In the rows, zero is written as 128.
Each row is followed by its class.
[134 100 123 103 118 148 146 134 118 134 147 140 132 136 143 111 135 127
 128 143 119 139  95 140 109 131 145 128 132 120 114 128 126 135  98 146
 102 111 139 135  80]
q334
[131 127 153 118 119 131 137 134 129 137 130 123 144 135 132 138 130 109
 129 139 123 124 120 128 121 134 123 130 124 127 126 133 140 148 122 140
 110 110 131 120 120]
q254
[137 122 140 125 122 131 141 140 122 133 132 123 143 120 135 147 136 125
 138 131 117 110 116 122 123 132 122 123 119 123 117 130 143 162 121 139
 120 112 120 115 124]
q226
[119 139 131 131 143 115 137 134 119 147 117 124 139 115 116 134 142 142
 133 129 123 144 127 119 133 135 149 124 138 143 117 140 122 112 130 111
 147 127 121 152 124]
q254
[118 118 113 133 133 142 140 125 110 115 129 134 132 124 107 147 122 154
 128 124 137 120 140 135 136 125 145 128 128 144 148 134 143 127 140 101
 149 128 136 122 127]
q304
[130 131 148 132 118 135 132 125 125 128 124 126 142 124 130 143 138 120
 139 127 120 107 118 128 122 132 126 122 116 126 115 123 137 151 127 132
 129 118 115 118 123]
q226
[133 138 128 132 109 154 173 150 201  58  43 116 158  98 145 192 138 133
 122  65 146 136 168 140 162 152 116 147 145 107  86 152 140 119  97 199
 119 149  94 122 177]
q118
[118 144 134 141 141 144 122  98 123 138 115 120 145 119 109 119 142 140
 133 105 126 139 128 118 140 120 133 123 145 139 112 138 130 122 109 126
 134 129 124 137 123]
q334
[131 129 151 121 119 134 135 134 138 122 139 130 130 130 131 140 135 108
 138 133 115 113 121 131 121 127 120 131 119 121 114 125 136 133 127 134
 103 117 116 121 106]
q118
[123 108 111 115 123 136 143 136 116 146 155 131 145 151 122  93 114 147
 113 123 142 154  87 132 125 146 122 119 115 138 125 133 146 151 121 101
 127 129 126 141 131]
q511
[ 98 101 140 125 108  98 134 153  46 106 166 150 116  93 162  88 169 168
 141 169 118 150 117 113  85 141 152 111 129  91  45  98  98 189  90 183
  89 105  97 140  84]
q226
[125  95 117 126 119 156 123 139 110 126 119 142 136 127 119 134 141 133
 131 136 122 127 117 153 114 109 152 134 134 124 117 150 134 107 114 121
 123 104 127 117 111]
q300
[117 127 154 121 124 131 137 133 128 135 123 126 140 128 136 132 140 107
 131 136 122 119 125 130 122 130 129 127 123 118 137 122 131 139 122 136
 108 119 133 117 109]
q254
[152 120 143 122 137 114 130 137 124 119 141 116  96  87 122 174 136 160
 141 139 128  88 156 138 126 100 136 150 130 116 128 116 144 134 123 151
 121 125 122 115  84]
q896
[127 150 101 162 136 151 145 149 195 130  82 113 162 165 117 136 118 147
 138 131 121 160 145  93 177 160 121 132 129 144 125 179 161 140 140 102
 158 155 101 132 215]
q896
[105 127 139 149 162 132 138 122 102 130 119 125 119 114  99  95 143 144
 121  92 136 139 131 119 138 104 133 109 142 123 133 111 113 128  98 110
 178 123 126 132 156]
q300
[133 143 138 136 120 124 107 116 142 137 130 124 146 136 126 121 123 129
 130 129 131 134 131 142 134 130 114 130 128 140 131 134 124 140 137 140
 121 128 127 128 137]
q896
[135 114 113 128 121 140 149 155 113 126 125 136 146  93 115 150 121 149
 123 136 112 143 131 124 127 116 151 128 139 142 101 149 153 140 119 120
 130 114 126 111 139]
q511
[123 120 122 123 126 112 124 118 151 140 127 125 140 105 132 136 136 126
 138 128 119 136 124 140 113 114 138 127 131 129 133 134 136 125 121 134
 114 129 129 144 122]
q334
[134 127 152 132 115 135 129 121 128 126 128 127 139 137 125 146 129 111
 134 133 122 113 126 122 125 134 130 136 121 128 126 133 135 137 129 125
 111 122 131 132 133]
q843
[122  97 136 113 141 144 154 124 114 147 123 128 129 142 111 113 137 110
 119 136 132 125 120 126 142 143 150 138 135 132 126 116 125 135 107 111
 140 105 151 122 119]
q254
[108 149 144 105 190 114 144 151  78 148 144 150 125  64 115 136 177 167
 153  92 144 157 113  62 105 122 168  77 155 117  91  88 105 135  88 138
 178 102 152 129 198]
q334
[111 175  99  90 166 127 101 137 154 138 117 124 178  96 139 165 148  98
 166 101 112 144 127 130 149 138 148  81 139 204 134  94  93 119 160 105
 201 115 168 168 247]
q896
[143 146 134 133 118 128 123 115 164 126 107 117 132  88 109 149 125 125
 135 117 133 128 148 117 135 121 129 142 153 105 123 145 136 129 101 156
 124 126 116 137 146]
q334
[191 118  98 109  62 112 118  46 159 103 124  93 120 140 142 134 105 155
 116  96 134 182  81 139 136 147 122 160 153 138  38 125 126  89 101 150
 122 180 117 164 101]
q843
[100  93 132 131 172  81 153 164  78 147 208 138 132  86 129 113 141 152
 124 122 129  98 129 124  92 134 127 119 105 121 141 100 119 128 106 102
 122 117 137 160  90]
q843
[121 115 116 121 125 111 130 131 146 141 139 124 144 130 142 124 136 126
 128 120 115 135 121 143 116 119 118 122 122 136 118 122 120 125 119 128
 112 119 120 156 114]
q906
[141 111 117 129 137 136 148 141 111 138 140 134 115 139 107 148 136 129
 140 156 113 110 118 122 129 124 140 127 121 137 131 127 144 135 124 112
 129  92 136 113 118]
q776
[143 128 127 117 130 134 130 138 120 132 142 131 118 113 115 133 122 140
 129 124 134 114 108 133 102 118 140 128 128 126 102 126 136 110 123 130
 118 132 120 123  92]
q511
[131 122 121 128 130 110 128 120 152 131 106 123 121 113 131 131 138 131
 130 121 131 123 125 134 124 121 126 135 128 124 121 133 130 117 122 133
 115 136 123 144 121]
q511
[129 105 135 124 143  84 110 141 141 153 154 121 137  90 140 129 126 154
 143 140 116 133 151 137 103 122 131 126 142 135 108 117 115 132 130 170
 107 106 126 134 112]
q334
[130 123 128 130 123 103 142 128 140 126 128 131 133 124 147 140 129 107
 137 121 121 118 115 147 104 124 120 125 123 133 127 112 121 120 120 146
 111 119 130 143 118]
q776
[129 135 133 136 129 122 123 125 136 131 137 129 136 153 138 127 119 114
 129 132 126 122 130 127 124 126 120 128 123 125 131 128 123 135 134 128
 115 131 136 126 121]
q776
[129  53 103  93 184 120 217 198 149 119 151 144 132 106 153 143 153 164
 133 121 106 129 129 142 120 134 131 116 130 148 134 122 138 140  80 149
 131  66 157 146 124]
q118
[ 80 160 173 142 194 115 132 110 151 126 125 103 132 120 124 124 196 111
 138  88 114 121 114  70 151 115 108 101  96 106 121 112 109 126 119  92
 143 187 128 120 178]
q118
[128 139 126 130 126 105  96 121 120 120 136 132 140 109 135 146 129 113
 146 117 111 128 134 142  83  91 153 110 133 134  77 109 119 101 141 136
 112 131 109 124 117]
q776
[143 113 129 123  90 146 121 112 138  92 127 124 131 126 139 160 114 103
 124 138 110  98 142 162 119 123 152 156 129 125 102 128 119 110 146 131
  96 150 124 132  46]
q843
[137 146 137 138 128 126 119 130 148 137 130 124 139 153 137 127 117 111
 139 136 119 122 126 122 125 125 111 123 124 125 139 132 127 133 130 139
 109 124 131 124 140]
q776
[122 123 124 126 110 123 124 114 148 122 116 131 140 126 142 146 129 127
 138 120 128 133 114 151 109 116 135 130 128 138 129 136 129 108 134 128
 121 137 118 148 120]
q304
[131 101 123 136 123 140 164 116 137 138 103 115 130 157 127 135 132 108
 132 109 125 121 107 123 142 136 121 137 130 138 131 116 140 126 121 112
 136 121 124 127 134]
q776
[111 159 135 123 137 117 133 156 122 146 131 138 117  98 134 138 123 153
 143 140 128 115 138 111 109 124 137 130 133 123 137 128 124 106 150 126
 122 137 118 138  97]
q254
[128 131 131 136 123 121 120 133 136 143 130 127 142 138 122 119 120 121
 125 128 124 137 116 127 121 135 110 124 131 133 125 143 135 128 141 127
 130 120 124 121 129]
q300
[122 117 143 120 125 133 130 114 129 121 127 126 139 134 129 144 145 115
 131 132 119 119 122 127 134 130 134 130 117 127 130 125 140 128 126 112
 124 129 127 132 117]
q304
[143 120 124 125 130 115 125 121 139 128 117 130 118 127 132 124 139 131
 138 126 135 123 129 145 121 122 131 133 130 120 139 123 119 119 117 143
 119 123 128 144 124]
q896
[105 188 152 110 138 143  97 131  98 116 134 120 107 123 137 119 143 202
 130 100 171 123 178  85 164 139 108 132 124 118 138  99  93 101 126 136
 165 149 108 187 193]
q906
[125 134 137 140 120 132 119 123 145 141 136 132 154 144 124 124 118 129
 129 128 125 132 132 130 126 120 111 121 127 130 156 141 143 137 129 126
 118 117 124 123 134]
q304
[151 108 118 151 110 102 123 135 138 123 121 118 131 133 144 137 112 109
 128 131 119 121 136 152 119 134 132 140 128 110 102 120 109 104 127 144
 114 133 104 129  98]
q776
[140 114 121 128 111 160 145 127 130 135 114 116 143 143 127 121 128 135
 135 128 111 119 121 133 147 127 121 131 129 135 149 136 141 141 115 125
 128 115 113 135 123]
q226
[121 120 145 107 128 139 165 141 105 132 129 125 127 118 127 122 146 145
 121 133 118 139 133 111 139 128 139 134 142 135 124 118 126 130 104 143
 132 118 126 142 121]
q254
[120 118 107 130 125 142 156 154 104 122 108 124 113 119 124 123 141 144
 123 133 124 145 132 117 142 139 145 125 135 140 121 130 127 117 122 124
 153 114 118 146 138]
q906
[200 121  75 109  99 141 125 138 125 130 179 129 112 136 124 204  81 128
 124 171 114 121 109 163 131 126 158 162 143 195  46 147 113 122 148 109
 191  97 134 146 101]
q304
[127 132 150 127 120 144 137 131 129 122 121 132 152 123 140 139 137 124
 137 119 117 107 121 132 120 128 124 120 118 126 122 123 127 140 119 142
 120 122 121 122 125]
q226
[127 148 139 135 123 136 121 140 153 135 125 129 152 152 132 146 119 125
 125 126 130 124 143 131 131 124 114 128 122 137 128 145 120 143 145 137
 116 124 129 125 142]
q906
[119 140 137 134 122 135 120 122 133 131 134 131 137 141 132 123 124 127
 131 134 129 126 129 131 127 124 121 127 127 134 149 134 130 129 133 126
 127 128 128 136 121]
q304
[116 137 134 121 137 135 104 154 135 126 138 146 153  80 130 154 119 128
 122 139 114 103 176 161 119 101 147 139 127 134 119 145 108 119 137 150
 108 112 124 137 108]
q334
[112 124 130 115 127 158 135 131 111 103 104 145 117 124 136 118 155 132
 142 120 121 121 118 142 106 120 154 121 141 129  93 106 112  86 111 153
 124 123 121 129  92]
q300
[125 138 139 150  93 107 121 122 100 129 149 138 141 108 133 119 120 145
 127 134 121 142 130 172 118 109 132 122 125 141 153 107 114 135 132 134
 134 131 121 137 105]
q896
[125 115 117 133 127  98 139 123 132 139 129 125 130 133 138 128 136 108
 134 117 127 134 105 134 107 122 127 119 127 129 129 117 125 126 126 125
 122 126 128 143 125]
q776
[157 140 131 131 138 138 136 138 168 117 115 118 101 126 115 152 131 129
 124 132 120  93 150 135 141 120 106 137 123 152 110 127 106 125 133 163
 147 106 119 131 152]
q511
[109 151 149 156 170 156 141 101  81 132 179 107  91  93  58 100 154 144
 128  97 143 108  88  74 128  88 110 110 134 104 132 105 123 149  63  95
 186 144 145  91 163]
q300
[149 112 153 130 174 101 127 136 112 139 134 131  92  79  91 162 146 149
 133 119 146  83 141 109 114 124 137 126 121 116  92 106 139 123 123 121
 154  88 133  97 132]
q511
[120 157 133 127 124 141 120 139 141 133 134 140 152 124 133 122 126 125
 132 131 121 136 137 128 118 118 126 117 131 125 135 141 125 137 120 156
 105 127 127 130 138]
q334
[129 157 146 143 125 157 112 125 129 116 103 148 123 126 106 153 136  93
 132 103 139  92 141 130 102 105 130 129 140 127  97 131 118  99 138 137
 147 104 111 111 143]
q300
[124 137 133 128 120 122 116 133 147 128 138 128 140 141 138 128 122 130
 122 130 131 135 143 134 119 122 120 124 127 129 123 135 123 141 138 140
 115 124 130 136 123]
q906
[141 125 129 133 119 112 143 126 140 126 121 133 131 126 136 138 123 123
 139 114 123 125 119 144 104 122 135 128 130 136 127 123 121 107 117 140
 117 127 124 160 126]
q843
[116 132 130 149 135 140 124 127 130 140 125 124 129 126 117 137 132 140
 147 121 141 120 120 122 123 117 135 122 134 123 147 129 141 122 123 115
 142 133 126 110 128]
q304
[139 144 139 136 120 131 113 117 149 134 127 128 132 144 127 127 117 130
 124 134 129 119 135 133 130 122 112 134 127 140 131 143 121 134 146 133
 118 131 134 130 123]
q511
[142 111 117 106 127 149 131 125 105 129 128 133 119 138 111 139 150 131
 131 131 144 122 117 122 137 134 147 140 131 122 119 133 134 135 123 117
 132 114 131 133 128]
q896
[142 174 154 107 119 138 105 116 132 106 114 151 148 109 150 168 117 130
 146  85 139 108 130 133  86 104 113 117 137 129  92 126 133 103 124 175
  92 114 115 129 125]
q304
[121 136 145 130 130 123 130 138 132 125 149 133 133 134 134 127 134 123
 136 134 122 129 128 130 115 123 123 123 128 133 120 134 125 140 134 137
 114 120 129 127 119]
q118
[132 104 137 116 130 151 153 141 104 115 133 141 120 115 119 152 121 149
 138 141 125 126 124 119 112 130 170 134 136 153 107 128 139 126 129 117
 142 108 149 126 142]
q843
[118 139 137 135 129 117 115 126 153 137 134 122 144 142 131 124 122 130
 119 129 124 131 149 134 133 121 114 128 123 136 133 135 113 138 143 129
 120 132 130 141 126]
q906
[162 111 147  97  88 125  64  44  99 138 136 123 114 147 142  74 144 117
 136  96 139 131  76 139  63 107 125 123 136  65 112 102 133  33 106 126
  56 142 114 128   4]
q254
[129 129 141 133 117 119 120 120 134 131 141 128 148 135 135 137 119 129
 130 129 122 131 132 135 120 121 118 125 129 139 137 134 135 137 138 132
 120 122 127 129 121]
q304
[135 190 160  73 115 179 112 166 140  90 121 149 166  88 143 185 109 144
 139 109 141  94 142 110 103 123 128 125 130  92  70 145 151 152 130 206
  56 143 114  79 117]
q226
[119 119  74 146 153 117 160 131 109 148  87 103 114 112 108 107 161 130
 119  98 132 187 101 125 177 128 175 104 148 142 149 119 107 109 101  89
 212 151 141 164 171]
q843
[130 127 160 145 142 120 129 117 149 109 104 156 100 151 115 149 163 124
 140 148 138 100 166 154 134 125 165 151 129 123 104 131  94 112 119 132
 144  98 124 163 111]
q118
[105 130 143 143 133 131 133 130 128 147 126 117 149 132 121 119 129 129
 132 126 120 125 126 133 127 120 129 121 128 119 153 131 131 135 137 114
 108 146 124 110  79]
q254
[132 141 136 129 114 127 107 132 143 132 134 133 152 130 136 120 116 132
 130 130 131 131 137 145 119 125 114 127 125 129 144 136 132 133 140 146
 105 124 121 129 130]
q896
[131 139 131 141 119 131 121 123 143 126 125 120 139 143 124 119 127 138
 130 130 134 137 128 138 137 131 124 129 125 125 145 136 133 139 133 133
 123 147 122 127 123]
q896
[229 106 132  94 106 160  95 104 124  93 101 149 130 176 137 146  62 113
 132 181  74 100 162 151 128 133 133 159 134 138  80 174  95 103 142 147
  60  64 147 127 105]
q254
[114 142 157 128 134 142 118 116 120 144 135 129 139 118  96 124 124 151
 123 142 134 144 124 115 127 117 149 131 132 131 122 152 149 133 127 103
 135 130 134 114 125]
q254
[111  95 128 107 144 146 135 172 146 127 125 124 115 117 149 118 139 139
 134 153 126 105 139 133 135 147 143 145 118 104 128 119 111 116 112 154
 100 126 127 140 102]
q843
[143 125 110 116 103 106 108 104 176 132 111 107 144 102 124 140 119 104
 108 114 110 138 163 124 159  87  88 147 135 108 158 149 161 140 114 130
 113 131 125 128 185]
q300
